Below are the code and all the weights of a small trained network. Each question names an input and a class and asks about switching units off, where a switched-off unit gives its printed mean instead of its output.

import numpy as np


def w(rows, s, z=0):
    codes = np.array(rows[::2]) - 128.0
    scale = np.full(codes.shape[1], s)
    scale[-1] = z or s
    return codes * scale


def norm(h):
    return h / np.sqrt((h * h).mean(-1, keepdims=True) + 1e-5)


def f(y):
    return np.maximum(y, 0)


def log_softmax(a):
    a = a - a.max(-1, keepdims=True)
    return a - np.log(np.exp(a).sum(-1, keepdims=True))


def net(x, mask):
    res = np.array(x, float).reshape(1, 8) / 4 @ E
    u = 0
    for l in range(4):
        y = f(norm(res) @ A[l][:, :-1].T + A[l][:, -1])
        res = res + np.where(mask[u : u + 3], y, B[l][:, -1]) @ B[l][:, :-1]
        u += 3
    return log_softmax(norm(res)[-1] @ U[:, :-1].T + U[:, -1])


A, B = {}, {}
E = w([
[98,93,113,174,82,73,121,121],'x0',
[111,117,137,120,254,138,130,169],'x1',
[87,168,145,193,169,147,34,169],'x2',
[182,158,180,139,141,70,125,206],'x3',
[181,144,79,137,170,79,210,203],'x4',
[208,146,57,63,101,101,61,129],'x5',
[130,64,109,127,143,193,147,181],'x6',
[91,158,125,30,143,123,177,171],'x7',
],0.0075)
A[0] = w([
[88,107,157,223,81,153,164,138,5],'0.n1',
[138,99,169,249,155,97,93,156,32],'0.n2',
[107,118,147,232,92,138,216,157,137],'0.n3',
],0.014,0.0022)
B[0] = w([
[141,90,137,100,2,105,80,29,223],'0.n1',
[220,75,177,125,191,134,46,78,254],'0.n2',
[74,47,69,23,174,59,111,113,249],'0.n3',
],0.0094,0.0069)
A[1] = w([
[129,188,143,208,134,110,9,198,153],'1.n1',
[53,98,114,126,52,240,126,128,2],'1.n2',
[91,189,174,80,88,114,53,115,240],'1.n3',
],0.014,0.0011)
B[1] = w([
[109,177,119,198,154,136,93,249,239],'1.n1',
[194,109,192,53,86,178,67,100,225],'1.n2',
[25,155,92,149,115,147,158,161,254],'1.n3',
],0.015,0.0068)
A[2] = w([
[176,147,127,153,165,248,127,42,25],'2.n1',
[129,213,143,104,126,143,124,3,216],'2.n2',
[36,204,134,146,84,141,98,70,8],'2.n3',
],0.012,0.0016)
B[2] = w([
[141,206,16,123,162,235,117,230,187],'2.n1',
[1,43,179,175,243,68,38,235,234],'2.n2',
[55,148,50,206,70,19,110,9,254],'2.n3',
],0.0075,0.0052)
A[3] = w([
[201,124,132,139,69,129,198,69,2],'3.n1',
[200,135,156,164,182,124,184,130,112],'3.n2',
[160,161,123,92,140,87,252,204,133],'3.n3',
],0.013,0.00092)
B[3] = w([
[10,184,44,111,163,108,153,177,144],'3.n1',
[185,6,138,158,112,89,171,136,178],'3.n2',
[107,138,44,109,179,67,254,113,254],'3.n3',
],0.011,0.0055)
U = w([
[205,123,174,118,75,190,131,117,4],'0',
[167,113,80,90,142,88,247,157,170],'1',
[134,160,119,222,129,141,89,230,151],'2',
[61,92,132,115,64,105,71,85,220],'3',
[199,52,191,127,118,128,78,114,144],'4',
],0.011,0.0037)

Each question gives the input, the list of numbers given to net, and the class t.
The units are the neurons (one row each of A and B). Each row of codes is followed by its name. A weight is (code - 128) times the scale printed after its matrix; where a second scale follows, it is the last column's (A, B and U).
mask holds one flag per neuron, layer by layer. A switched-off neuron (its flag False) gives its mean, the last column of its row in B, instead of its output. The means were averaged over made-up inputs and are rounded, as every weight is.
A unit's drop is (log p(t) with every unit on - log p(t) with that unit switched off) / (log p(t) with every unit on - log p(t) with every unit switched off).
The circuit of an input: a set's keep is (log p(t) with only the set's units on - log p(t) with every unit switched off) / (log p(t) with every unit on - log p(t) with every unit switched off). Starting from all 12 units, units are removed one at a time, each time the one whose removal leaves the highest keep (on an exact tie, the one counted first), for as long as the keep stays at least 0.8.
circuit, biggest first: the units of the circuit, biggest drop first
unit that matters most: the unit with the biggest drop
top k neurons: the k neurons with the biggest drops, biggest first
top k neurons in layer l: the k neurons of layer l with the biggest drops, biggest first
drop when u is switched off: that unit's drop, to one decimal
input [7,-5,3,5,5,-5,6,-5], class 3: unit that matters most : 0.n1
input [-7,5,1,-3,0,5,1,-7], class 2: circuit, biggest first : 0.n3; 1.n1
input [-8,-8,-6,-5,-1,6,4,2], class 4: circuit, biggest first : 1.n3; 3.n3; 0.n1
input [2,-8,-7,2,-1,6,2,4], class 1: top 2 neurons : 0.n1; 1.n2
input [2,1,0,-4,1,4,-5,-4], class 2: circuit, biggest first : 0.n3; 0.n1
input [3,-4,5,-5,1,4,-8,-5], class 2: top 3 neurons : 1.n1; 0.n3; 0.n1
input [-6,6,-2,6,-2,0,-5,1], class 1: top 2 neurons : 0.n1; 3.n3
input [3,6,-3,-4,-5,-1,2,5], class 4: top 2 neurons in layer 1 : 1.n2; 1.n3
input [5,-4,-4,-7,4,2,1,7], class 4: circuit, biggest first : 1.n3; 2.n3; 3.n3
input [-8,-2,-5,-1,-8,5,8,-8], class 0: top 2 neurons : 1.n2; 2.n1
input [7,2,7,-5,6,-8,8,7], class 3: top 2 neurons : 0.n3; 0.n1
input [-2,-5,6,6,1,-3,7,4], class 3: top 2 neurons : 0.n3; 0.n1
input [5,-6,7,3,-3,8,5,7], class 2: circuit, biggest first : 1.n1; 0.n3
input [3,-6,-4,-8,4,5,3,-5], class 4: circuit, biggest first : 1.n3; 2.n3
input [-4,-6,-4,-6,-3,-8,4,6], class 4: unit that matters most : 1.n2
input [-1,7,6,5,5,-1,-5,-8], class 4: top 2 neurons : 0.n2; 1.n3
input [4,2,7,2,-5,5,-8,8], class 2: top 3 neurons : 1.n1; 0.n3; 0.n1
input [-4,-3,-6,7,3,-8,-4,-3], class 3: top 2 neurons in layer 3 : 3.n3; 3.n2
input [8,8,-7,4,7,-5,-8,-4], class 4: top 2 neurons in layer 0 : 0.n2; 0.n3
input [-6,-7,7,-6,3,3,-3,-1], class 2: top neuron in layer 1 : 1.n1
input [3,1,5,5,4,-6,-5,1], class 4: top 2 neurons : 0.n2; 0.n3
input [-7,-8,0,5,1,-3,5,-5], class 3: top 2 neurons : 0.n1; 1.n2
input [-2,1,1,-1,2,0,-1,0], class 1: top 2 neurons in layer 0 : 0.n2; 0.n1
input [-8,-8,8,2,-4,5,-5,-2], class 2: drop when 1.n1 is switched off : 0.5
input [7,3,-6,8,-1,3,-3,1], class 1: drop when 3.n3 is switched off : 0.0
input [2,5,-2,2,6,-5,2,-6], class 4: drop when 0.n2 is switched off : 0.4
input [8,7,-2,7,3,-4,2,-4], class 4: circuit, biggest first : 0.n2
